In the rows, 100 means zero.
Each row has a class, written after it, and each block has its own classes.
105  95  99  95 103  91 101 107  95  87 100 100 102 101 117 124 110 101 103  94  97  85 107  75  61 101 100  87  94 101  93 104  99  97  98 102  88  99  81 103  89  96  78 106 104  99  98  99  91 106 104  94  98 104 100 105  99 108  96  98  92 103 -> Q
 77 111 100 102 106  94 101 102 101 108 101  98 100  94 104  97  96  94  94  95 102 103  97 103 118  98 103 105 100 100  93 105  98 109  99 101 102 100 106 102 102  99  95 100  89 101 100  98  99  99  96 100 101 101 101 101 103 108 107  98  96 106 -> R
 98  91 100  98 105  93  98 104 100 102 101 101 102  99 105 108 107  97  90  97 101 104 100  94 112 105 102  99  99  94  90 105 102 108 103 107  95 101 100 100 100  97  95 106  96 100 101 100 101  96  97 101 101 101  98  97  99 103 102  99  98 103 -> B
 97  97  98  99  99 106  98 103  97  99 101 101 100 100 102 109 110  99  91  99 100  99  98  92 102 104 102  91  99  97  95 100 103 104 101 106  95  99  91  99  98  99  96 105 100 102 101  99  99 100 101 101 101 101  97 101 100 103  93 100  95 102 -> Q
 61  75  91 100 111 114 108 104  96  98 105  96  98 100 110 106 106 100  82  95 100  89 106  73 118  97  97  75  98 102  97  99  97  98 100 102  94  98  82  99 103 100  99  95  90 102  98  97  98  95 105  86  99 101  93 100  85 117 104 102 100 106 -> B
103 116 101 102 103 106  97 101  96 111 103  97 103  94  98  99 107  97  77  99 101 102  99  96 105 101 103 101 101 106  98 102 103 117 102 108 104  97 101  99  95 100  95 104  93 101 104 100  99 100 100 105  97  99  98 105 105 102  94 101  86  99 -> R
 71 119  96 101 102 109  97 100  99 100 101  99  99  98 105  99 101 101 106  98 100  94 101  93  94  98 100  88  97 104  99 101  99  99  96 100 101  99  91 102  98 100  91 100  98 100 100  96  98 106 101  99 100 104 101 104 104 104  97  98  96 107 -> Q
126 118 102 102  93 115  95  98  96 109 102 100 102  96  89  95 106  99  87 107 101 106  99 111  99 105 106 104 103 101 106  99 106 113 101 107 108  96 103  99  97 101 103 102 100 103 105 106 101 103 100 113 101  97  98  99 108  91  90 101  92  95 -> R
101 107 102 104  98  96 101  96 104 106  98 101  99 100  94  88  91 100 107 103 102 109  96 118 116  99  99 113 104  99 102 100  99 101 101  97 105 101 111  99 106 102 108  97  99 101 100 101 104  97  97 104 102  98 103  98 104  93 103  99 106  96 -> R
 83  99  96 103 102 113  99 101  97 105 103  97  99  98  99 100 105 100  85 100  99  95  97  91 107  98  97  86 100 102 103 100  99 103 100 102 102  97  91  99  99  99 100  94  97 101 103  98  99 101 103  97  98  99  95 101  97 104  97 102  95 101 -> Q
114  66 104  97 102  82 100 103 105 106 102 107 102 100  94 106 106  95  93  98 103 122  93 115 139 108 103 123 105  83  86 103 105 113 107 111  98 105 117  98 110  98 114 112  94 103 101 105 105  88  88 104 104  98  99  94  96  97 106 102 110 103 -> R
 79  98  98  99  99 121  96 101  98 102 104 105 100 100  95 105 115  99  91 104 101 107  99  99 125 108 102  84 100  94  96  99 105 110 102 111  99  99  90  99 105  97 103 108  99 104 105 100 102  99  99 106  98 102  95  98 100 101  90 102  99 106 -> B
 85  80  98  98 109  91 104 104  99  96 102  96 103 100 114 112 104  99  91  92 100  91 104  78 100  98  99  94  96  99  93 104  97  99 100 101  92 102  93 101  96  97  94 101  95  98  99  99  99  98 101  91  99 102  97 101  92 111 105  99  98 105 -> Q
 63  88  93 106 114 122 108 103  92 111 108  83 100  93 108  96 103  98  61  93  99  84 108  67 113  93  99  78  97 110 104 100  97 111  98 103 103  96  86  98  94 100  96  91  81 101  99  99  95  99 109  88  99  96  86  99  91 123 102 104  82 102 -> B
 99  92  99 100 101 104  98 102  99 105 102 102  91  98  98 101 109  98  86 101 102 106 100 100 119 105 102  99 102  94  95 101 104 112 101 109  99  99  98  97 100  99 103 107  97 101 104 102 100  97  97 105 100  99  97  98  97 101  96 102  97 102 -> Q
135  80 104  96  95  88 101 102 102  92  94 106 102 104  98 111 102 100 113 102  99 103 101 106  89 104 101 108 100  94  98  99 104  96 102 100  94 102 104  99  99 100 104 106 109  99 100 103 103  97  99 101 100 101 102  99  98  94  97 100 106  96 -> B
 61 117  97  99 101 107  99 100 100  95  99 101  98 101 108 100  99 102 118  99  99  90 102  90  90  96  99  81  97 102  98 100  94  89  97  94  97  99  86 103 103  99  91  93 100  99 107  95  99 104 101  94  98 106 104 104 101 105 101  98 104 106 -> Q
 88  84  97  99 103 104 101 102  99  92 102  99 100 104 107 110  94 102  98  97  99  92 105  87  92  99  98  87  97 100  99  98  99  81 100  99  95  99  89 100  98  99  97  98 101 100  98  98  99 100 103  90  98 102  98 102  92 108 100 100 101 102 -> Q

A new block, with new classes.
101 100  97  65 100 112 105 104  96  91  92 112 108 105 106 104 111 100 105  98 134 102 106  94 105 107  94  78  99  83 102  98 107  88 129 135  89  77 112  99  88 108  94 100  79 103  88  84 110  91 104 111 116  85 107 121 100  95  96  97  97  98 -> C
103 113 101  86  99  94 106  96 108 101 103 110 101 110 101  93  98  87 101 103  75  96 107 105 105  89 111  99  99 108  92 109  83 100  85  93  93  90  84 106 103 105  99 116 102 117 106 114  94  97 113  94 110 104  99  92 109  99 106  93 105  96 -> C
111 120  98 101  99 101  97 138  91  99  75  94 111 147 109 107  95 125  99  88  47  75 104 116 118  84  99  80 109 107  97 116  78  94 112 101  85  68  91  97 100  77 104 105 154  90 107  84 107  95 101 108 124  94 101 113  99 111  89  98 102 100 -> C
102  97 103  98 104  89  96 103  84 105  84  97 106 126 108 101 109 107 103 103  59  77 102 104 106  95 107 100 112 104 110  93  87 101  99  87  97  79  91  93  99  84 104  92 103 101 103  71 100 102  94 108 110  96 103 110  90  94 109  96  97  95 -> H
 95  96 101  91 103  91 110  97  99  96  93 103 101 105 112 103 107 101 106  97  96  85 102 106 102  93  96 117 101 100 108  94  96  96 103 101  89  93  95 101  95 107 102 105  86 106 104  91  95 106 102 106  99 102 105 101  93  92 101 101 102 103 -> H
101  96 103  91 103  98 103  99  98 101  87  97 110 103 104 103 112 106 105  89  89  90 106 102 102  93  91 112 104  98 103 100  88  98  98  97  91  82 106 104  85  99 102  99  82 141  96  86  92  99 105 109  89 101 106 107  94 102 105  92  99 104 -> H
100 113 103  96  98  89 109 102  98  98  92 101 107 105 117 107  97 101 106  90  92  87 104 108 105  88  97 106  91  98  95 101  83  96 110 112 104  94 103 113  92 104  97 106 103  95  97 104  88  97 119  99  95 103 106 103  94  97 103  93 103  93 -> C
100 113  94  74  97 101 122  95 107  91  80 106 102 109 120  87 126 105 110  98 104  81  99 117 109  98 102 105  88 102 100 116  86  89  98  96  80  91  82 115  94  98  93 104 111 112  90 106  79  88 103  99  99 102 106 105 103 104 102  95 101  98 -> C
106 101  97  86 104 104  95 104  94  99  90 103  99 116 110 102 105  93 103  88  99 111 107 102 106  91  99 106 101  92 104 112  87 103 110 121  96  90 102  94  94  99  90 104 113  96  92  89  95 103 120 107 110  95 106 102  94 103 104  94  94 107 -> C
102 105 104  91 102  96 108  98 108 102  96  93 105  93 102 104 105 101 103 104 105  98  98 101  91  96  98 110  99  99 103  95  97  90  96  98  85  80 106 106  87  97 102 109  75 104  94 107  84 104 107 102  81 104 101 105  96  97 115  98 106 102 -> H
104 121  92  78  93  98 116  95 109 103  81 102 106 112 103  95 102  98 112 107  96 104 105 109 106  91 100  99  91 101  94 128  86  91 110  95  74  93  81 116 108  97  98 111 121 107  94 106  91  92 110  95 100 101 100 101 107 106 111  93 100 103 -> C
101 107 104  84 104  82  99  91 106 103  94 106 104  99 100  98 102 103  99 106  84  87  97 107 110  97 102 118 100 109 103  94  89  91 103  93  84  89 102 102  99  90 102 103  59 103 101 109  85 105 105  99 102 102 100 106  98 100 112  95 106  99 -> H
